Below is a small trained network, with its code and all its weights. Each question gives an input and a target symbol and asks what happens when units are switched off, that is, made to give their printed mean instead of their output.

import numpy as np


def w(rows, s, z=0):
    codes = np.array(rows[::2]) - 128.0
    scale = np.full(codes.shape[1], s)
    scale[-1] = z or s
    return codes * scale


def f(y):
    return y / 2 * (1 + np.tanh(0.7978845608 * (y + 0.044715 * y**3)))


def softmax(a):
    e = np.exp(a - a.max(-1, keepdims=True))
    return e / e.sum(-1, keepdims=True)


def log_softmax(a):
    a = a - a.max(-1, keepdims=True)
    return a - np.log(np.exp(a).sum(-1, keepdims=True))


def net(x, mask):
    ids = ['βγδεζηθμξπστφω'.index(c) for c in x.split()]
    T = len(ids)
    res = E[ids] + P[:T]
    u = 0
    for l in range(2):
        r = res
        for j in range(3):
            rows = slice(2 * j, 2 * j + 2)
            q, k, v = (r @ M[l][rows].T for M in (Q, K, V))
            z = softmax(np.where(np.tri(T) > 0, q @ k.T / 2**0.5, -1e9)) @ v
            o = O[l][rows]
            res = res + np.where(mask[u + j], z, o[:, -1]) @ o[:, :-1]
        u += 3
        y = f(res @ A[l][:, :-1].T + A[l][:, -1])
        res = res + np.where(mask[u : u + 8], y, B[l][:, -1]) @ B[l][:, :-1]
        u += 8
    return log_softmax(res[-1] @ U[:, :-1].T + U[:, -1])


Q, K, V, O, A, B = {}, {}, {}, {}, {}, {}
E = w([
[108,82,94],'β',
[129,191,153],'γ',
[58,5,207],'δ',
[138,1,197],'ε',
[157,149,95],'ζ',
[166,79,161],'η',
[145,137,131],'θ',
[105,78,88],'μ',
[166,170,138],'ξ',
[81,121,144],'π',
[49,103,69],'σ',
[105,90,91],'τ',
[214,64,209],'φ',
[160,115,65],'ω',
],0.021)
P = w([
[237,3,246],'0',
[136,122,79],'1',
[133,124,74],'2',
[101,157,11],'3',
[177,67,165],'4',
[145,111,109],'5',
[126,161,63],'6',
[143,117,105],'7',
],0.0052)
Q[0] = w([
[170,57,58],'0.h0',
[86,116,146],'0.h0',
[113,173,1],'0.h1',
[149,21,123],'0.h1',
[169,83,82],'0.h2',
[153,145,164],'0.h2',
],0.0094)
K[0] = w([
[134,94,148],'0.h0',
[87,133,165],'0.h0',
[117,144,78],'0.h1',
[37,102,125],'0.h1',
[252,122,184],'0.h2',
[164,119,129],'0.h2',
],0.016)
V[0] = w([
[243,153,103],'0.h0',
[83,196,73],'0.h0',
[150,114,161],'0.h1',
[18,78,2],'0.h1',
[108,197,187],'0.h2',
[165,204,158],'0.h2',
],0.0089)
O[0] = w([
[102,185,82,122],'0.h0',
[101,3,163,2],'0.h0',
[97,228,63,148],'0.h1',
[144,132,156,171],'0.h1',
[179,86,214,74],'0.h2',
[224,103,164,82],'0.h2',
],0.0068,0.0069)
A[0] = w([
[240,104,5,201],'0.n0',
[197,129,44,120],'0.n1',
[99,165,115,207],'0.n2',
[35,52,93,66],'0.n3',
[51,107,179,104],'0.n4',
[199,170,107,133],'0.n5',
[186,236,254,253],'0.n6',
[175,178,80,163],'0.n7',
],0.0098,0.0023)
B[0] = w([
[148,149,210,253],'0.n0',
[97,155,254,200],'0.n1',
[131,42,78,179],'0.n2',
[74,117,248,172],'0.n3',
[167,102,103,142],'0.n4',
[163,82,191,188],'0.n5',
[146,96,25,205],'0.n6',
[93,107,124,214],'0.n7',
],0.0078,0.0065)
Q[1] = w([
[109,1,248],'1.h0',
[160,113,71],'1.h0',
[157,95,193],'1.h1',
[58,110,98],'1.h1',
[229,162,123],'1.h2',
[133,125,67],'1.h2',
],0.0072)
K[1] = w([
[109,38,120],'1.h0',
[147,102,149],'1.h0',
[1,81,216],'1.h1',
[92,56,113],'1.h1',
[66,130,212],'1.h2',
[169,177,122],'1.h2',
],0.0071)
V[1] = w([
[24,141,128],'1.h0',
[143,148,161],'1.h0',
[112,142,92],'1.h1',
[120,161,80],'1.h1',
[84,6,112],'1.h2',
[31,164,127],'1.h2',
],0.013)
O[1] = w([
[85,229,68,181],'1.h0',
[181,94,204,184],'1.h0',
[141,106,30,45],'1.h1',
[177,110,2,4],'1.h1',
[81,23,210,109],'1.h2',
[156,229,152,129],'1.h2',
],0.006,0.0027)
A[1] = w([
[112,27,129,252],'1.n0',
[199,164,128,54],'1.n1',
[61,69,51,34],'1.n2',
[73,80,137,209],'1.n3',
[203,105,76,27],'1.n4',
[91,120,104,73],'1.n5',
[69,105,73,163],'1.n6',
[155,2,34,123],'1.n7',
],0.0097,0.0032)
B[1] = w([
[145,110,84,254],'1.n0',
[134,87,153,168],'1.n1',
[178,114,217,185],'1.n2',
[118,76,106,238],'1.n3',
[101,123,162,155],'1.n4',
[156,106,182,135],'1.n5',
[255,176,94,207],'1.n6',
[117,208,99,204],'1.n7',
],0.0085,0.0038)
U = w([
[146,67,123,96],'β',
[175,178,16,221],'γ',
[70,99,176,100],'δ',
[182,154,155,20],'ε',
[183,184,200,78],'ζ',
[116,141,134,137],'η',
[178,83,139,97],'θ',
[131,150,150,133],'μ',
[111,152,137,41],'ξ',
[119,122,130,67],'π',
[185,5,110,210],'σ',
[157,119,157,9],'τ',
[254,47,172,84],'φ',
[187,192,231,1],'ω',
],0.0091,0.0027)

Each question gives the input, a string of symbols that net reads in full, and the target symbol t.
The units are the heads (2 rows each of Q, K, V and O) and the neurons (one row each of A and B). Each row of codes is followed by its name. A weight is (code - 128) times the scale printed after its matrix; where a second scale follows, it is the last column's (O, A, B and U).
mask holds one flag per unit, layer by layer, with each layer's heads first. A switched-off unit (its flag False) gives its mean, the last column of its rows in O or B, instead of its output. The means were averaged over made-up inputs and are rounded, as every weight is.
A unit's drop is (log p(t) with every unit on - log p(t) with that unit switched off) / (log p(t) with every unit on - log p(t) with every unit switched off).
The circuit of an input: a set's keep is (log p(t) with only the set's units on - log p(t) with every unit switched off) / (log p(t) with every unit on - log p(t) with every unit switched off). Starting from the 12 units with the biggest drops (on a tie, the unit counted first), units are removed one at a time, each time the one whose removal leaves the highest keep (on an exact tie, the one counted first), for as long as the keep stays at least 0.8.
circuit, biggest first: the units of the circuit, biggest drop first
most important unit: the unit with the biggest drop
top k neurons: the k neurons with the biggest drops, biggest first
heads that matter: for each layer, one digit per head in row order, 1 if its drop is at least 0.15 and else 0, layers parted by /
input ξ φ ξ, target φ: circuit, biggest first : 0.h2, 1.h0
input σ δ π θ τ, target δ: most important unit : 0.h0
input γ σ γ β, target σ: heads that matter : 111 / 001
input γ β γ η, target σ: heads that matter : 101 / 101
input ε τ φ θ τ, target γ: circuit, biggest first : 0.h0, 1.h2
input ε σ ε φ γ μ σ, target γ: circuit, biggest first : 1.n6, 0.h2
input ε γ β η θ, target γ: circuit, biggest first : 0.h0, 0.n3, 1.h2, 0.h1
input σ δ θ η μ, target δ: circuit, biggest first : 0.h0, 0.n3, 1.h1, 1.h2
input ξ γ ξ ω, target ω: circuit, biggest first : 0.n1, 0.n0
input σ ξ δ σ ε, target δ: heads that matter : 001 / 111
input γ ζ τ σ, target σ: circuit, biggest first : 0.h2, 1.h2, 1.n3, 0.h0
input ε β ζ φ ε β, target γ: circuit, biggest first : 0.h0, 1.h1
input ε δ η π π, target γ: heads that matter : 011 / 110
input ε β σ γ θ β, target γ: circuit, biggest first : 0.h2, 1.h1, 0.h0
input ω ε σ ε β ω ξ, target γ: heads that matter : 101 / 010
input γ ε γ, target γ: circuit, biggest first : 0.n6, 1.h1
input γ δ β θ β η, target σ: top 3 neurons : 0.n1, 0.n4, 1.n0
input τ τ δ π δ, target δ: heads that matter : 001 / 010
input ε ω ε δ γ ζ μ, target γ: circuit, biggest first : 0.h0, 1.h1
input γ β ω σ τ τ, target σ: top neuron : 0.n1
input ε ξ θ, target γ: top 3 neurons : 0.n3, 1.n2, 0.n7
input γ β β η τ, target σ: top 3 neurons : 1.n0, 1.n3, 0.n1
input σ ξ β, target δ: top 2 neurons : 0.n3, 0.n6
